[[152 144 129 117 105 139 140 114 110 133 119]
 [124 132 142 105 115 118 146 104 113 150 113]
 [130 151 138 107 130 147 109 137 128 134 116]
 [123 145 131 127 134 128 106 129 129 104 146]
 [110 126 135 106 106 134 109 135 117 112 107]
 [143 136 117 112 124 107 147 148 116 138 137]
 [111 144 152 111 142 105 137 131 144 139 130]]
->
[[110 126 135 106 106 134 109 135 117 112 107]
 [111 144 152 111 142 105 137 131 144 139 130]
 [123 145 131 127 134 128 106 129 129 104 146]
 [124 132 142 105 115 118 146 104 113 150 113]
 [130 151 138 107 130 147 109 137 128 134 116]
 [143 136 117 112 124 107 147 148 116 138 137]
 [152 144 129 117 105 139 140 114 110 133 119]]

[[128 128 158 133 128 126 123 128 128 127 125 105 128 126 127]
 [129 128 135 127 128 131 139 128 128 129 131 117 128 133 129]
 [127 127 135 125 128 140 123 128 128 129 129 124 135 130 137]]
->
[[127 127 135 125 128 140 123 128 128 129 129 124 135 130 137]
 [128 128 158 133 128 126 123 128 128 127 125 105 128 126 127]
 [129 128 135 127 128 131 139 128 128 129 131 117 128 133 129]]

[[136 116 132 138 139 144 124 114 110 141]
 [125 117 121 144 107 119 135 110 135 137]
 [132 143 123 117 131 121 125 123 132 148]
 [122 144 121 143 125 131 122 125 123 146]]
->
[[122 144 121 143 125 131 122 125 123 146]
 [125 117 121 144 107 119 135 110 135 137]
 [132 143 123 117 131 121 125 123 132 148]
 [136 116 132 138 139 144 124 114 110 141]]

[[134 124 149 106]
 [127 151 120 143]
 [121 117 137 115]
 [119 150 111 141]
 [125 114 134 111]
 [146 121 109 144]
 [137 111 142 100]]
->
[[119 150 111 141]
 [121 117 137 115]
 [125 114 134 111]
 [127 151 120 143]
 [134 124 149 106]
 [137 111 142 100]
 [146 121 109 144]]

[[122 133 123 138 130 133]
 [130 140 118 128 122 123]
 [137 121 128 133 128 140]
 [140 140 144 103 122 120]
 [136 117 135 128 127 136]
 [124 121 134 128 131 121]
 [107 129 117 141 128 112]
 [106 127 122 133 143 119]
 [123 135 126 134 124 124]]
->
[[106 127 122 133 143 119]
 [107 129 117 141 128 112]
 [122 133 123 138 130 133]
 [123 135 126 134 124 124]
 [124 121 134 128 131 121]
 [130 140 118 128 122 123]
 [136 117 135 128 127 136]
 [137 121 128 133 128 140]
 [140 140 144 103 122 120]]

[[144 137 120 131 136 156 149 127 111 135 105 123]
 [128 126 130 129 140 130 134 112 120 135 117 117]]
->
[[128 126 130 129 140 130 134 112 120 135 117 117]
 [144 137 120 131 136 156 149 127 111 135 105 123]]

[[108 117 145 133 145 131 124 125 115 132]
 [145 137 103 126 125 116 113 123 133 122]
 [128 134 137 118 107 137 147 135 147 122]]
->
[[108 117 145 133 145 131 124 125 115 132]
 [128 134 137 118 107 137 147 135 147 122]
 [145 137 103 126 125 116 113 123 133 122]]
---
[[142 146 142 149 132 133 110]
 [130 122 138 109 122 125 118]
 [129 133 148 113 118 133 103]
 [135 130 123 133 134 131 130]
 [141 129 110 153 132 129 125]
 [130 125 120 140 128 120 139]
 [137 118  98 144 134 132 137]]
->
[[142 130 129 135 141 130 137]
 [146 122 133 130 129 125 118]
 [142 138 148 123 110 120  98]
 [149 109 113 133 153 140 144]
 [132 122 118 134 132 128 134]
 [133 125 133 131 129 120 132]
 [110 118 103 130 125 139 137]]

[[117 125 129 141 133 121 142 129]
 [114 131 138 136 127 117 136 140]
 [121 127 130 135 134 123 138 126]
 [149 122 101 123 136 137 108 122]
 [140 130 127 115 118 144 114 125]
 [135 120 124 127 107 145 117 136]
 [130 129 113 139 140 117 126 133]
 [146 130 112 112 134 135 107 116]
 [133 127 130 122 123 134 123 129]
 [134 128 129 119 126 134 125 125]
 [128 132 130 126 134 122 129 125]]
->
[[117 114 121 149 140 135 130 146 133 134 128]
 [125 131 127 122 130 120 129 130 127 128 132]
 [129 138 130 101 127 124 113 112 130 129 130]
 [141 136 135 123 115 127 139 112 122 119 126]
 [133 127 134 136 118 107 140 134 123 126 134]
 [121 117 123 137 144 145 117 135 134 134 122]
 [142 136 138 108 114 117 126 107 123 125 129]
 [129 140 126 122 125 136 133 116 129 125 125]]

[[146 122 124 119 140]
 [132 139 129 104 130]
 [132 127 133 128 112]
 [130 119 110 114 120]
 [137 125 119 133 128]
 [137 123 144 126 125]
 [139 118 131 103 141]
 [137 144 123 124 134]
 [137 132 128 134 134]
 [123 124 140 125 141]
 [130 120 126 136 125]]
->
[[146 132 132 130 137 137 139 137 137 123 130]
 [122 139 127 119 125 123 118 144 132 124 120]
 [124 129 133 110 119 144 131 123 128 140 126]
 [119 104 128 114 133 126 103 124 134 125 136]
 [140 130 112 120 128 125 141 134 134 141 125]]

[[143 137 109 141 115 149 111 110 116 127 133 142 143]
 [110 145 124 113 132 124 136 127 116 144 149 135 113]
 [118 136 129 118 141 124 141 139 125 133 134 129 120]
 [145 102 145 146 137 130 125 140 139 115 110 120 137]]
->
[[143 110 118 145]
 [137 145 136 102]
 [109 124 129 145]
 [141 113 118 146]
 [115 132 141 137]
 [149 124 124 130]
 [111 136 141 125]
 [110 127 139 140]
 [116 116 125 139]
 [127 144 133 115]
 [133 149 134 110]
 [142 135 129 120]
 [143 113 120 137]]

[[150 135 119 122 130 127 132 158 119 115 110 112 125 133 122]
 [143 156 150 123 139 124  99 140 132 117 146 131 133 145 103]]
->
[[150 143]
 [135 156]
 [119 150]
 [122 123]
 [130 139]
 [127 124]
 [132  99]
 [158 140]
 [119 132]
 [115 117]
 [110 146]
 [112 131]
 [125 133]
 [133 145]
 [122 103]]

[[124 121 133 129 121 117 117 126 112 131 148 131]
 [126 128 148 129 120 125 125 135 145 137 134 127]
 [126 124 130 137 122 120 117 129 125 132 110 129]
 [127 123 129 109 132 137 136 127 138 134 145 123]
 [130 124 124 133 127 127 132 130 106 122 140 135]
 [123 122 124 125 124 129 127 134 149 133 139 120]]
->
[[124 126 126 127 130 123]
 [121 128 124 123 124 122]
 [133 148 130 129 124 124]
 [129 129 137 109 133 125]
 [121 120 122 132 127 124]
 [117 125 120 137 127 129]
 [117 125 117 136 132 127]
 [126 135 129 127 130 134]
 [112 145 125 138 106 149]
 [131 137 132 134 122 133]
 [148 134 110 145 140 139]
 [131 127 129 123 135 120]]

[[125 147 122 117 106 120]
 [113 142 119 103 139 141]
 [132 149 125 128 132 136]
 [145 146 144 113 137 110]
 [152 138 141 142 140 107]
 [133 139 113 112 114 128]
 [138 116 139 118 108 121]
 [144 129 141 149 127 108]
 [143 132 118 127 130 108]]
->
[[125 113 132 145 152 133 138 144 143]
 [147 142 149 146 138 139 116 129 132]
 [122 119 125 144 141 113 139 141 118]
 [117 103 128 113 142 112 118 149 127]
 [106 139 132 137 140 114 108 127 130]
 [120 141 136 110 107 128 121 108 108]]

[[132 122 117 126 101 145 126 125 146 128 144 137 140 137 118]
 [126 125 116 120 126 130 129 127 133 127 123 121 131 129 110]]
->
[[132 126]
 [122 125]
 [117 116]
 [126 120]
 [101 126]
 [145 130]
 [126 129]
 [125 127]
 [146 133]
 [128 127]
 [144 123]
 [137 121]
 [140 131]
 [137 129]
 [118 110]]

[[131 116 113 137 123 126 125 132 130 139 126 111 156 115 141]
 [125 130 128 126 123 131 128 126 126 130 128 134 122 126 127]]
->
[[131 125]
 [116 130]
 [113 128]
 [137 126]
 [123 123]
 [126 131]
 [125 128]
 [132 126]
 [130 126]
 [139 130]
 [126 128]
 [111 134]
 [156 122]
 [115 126]
 [141 127]]
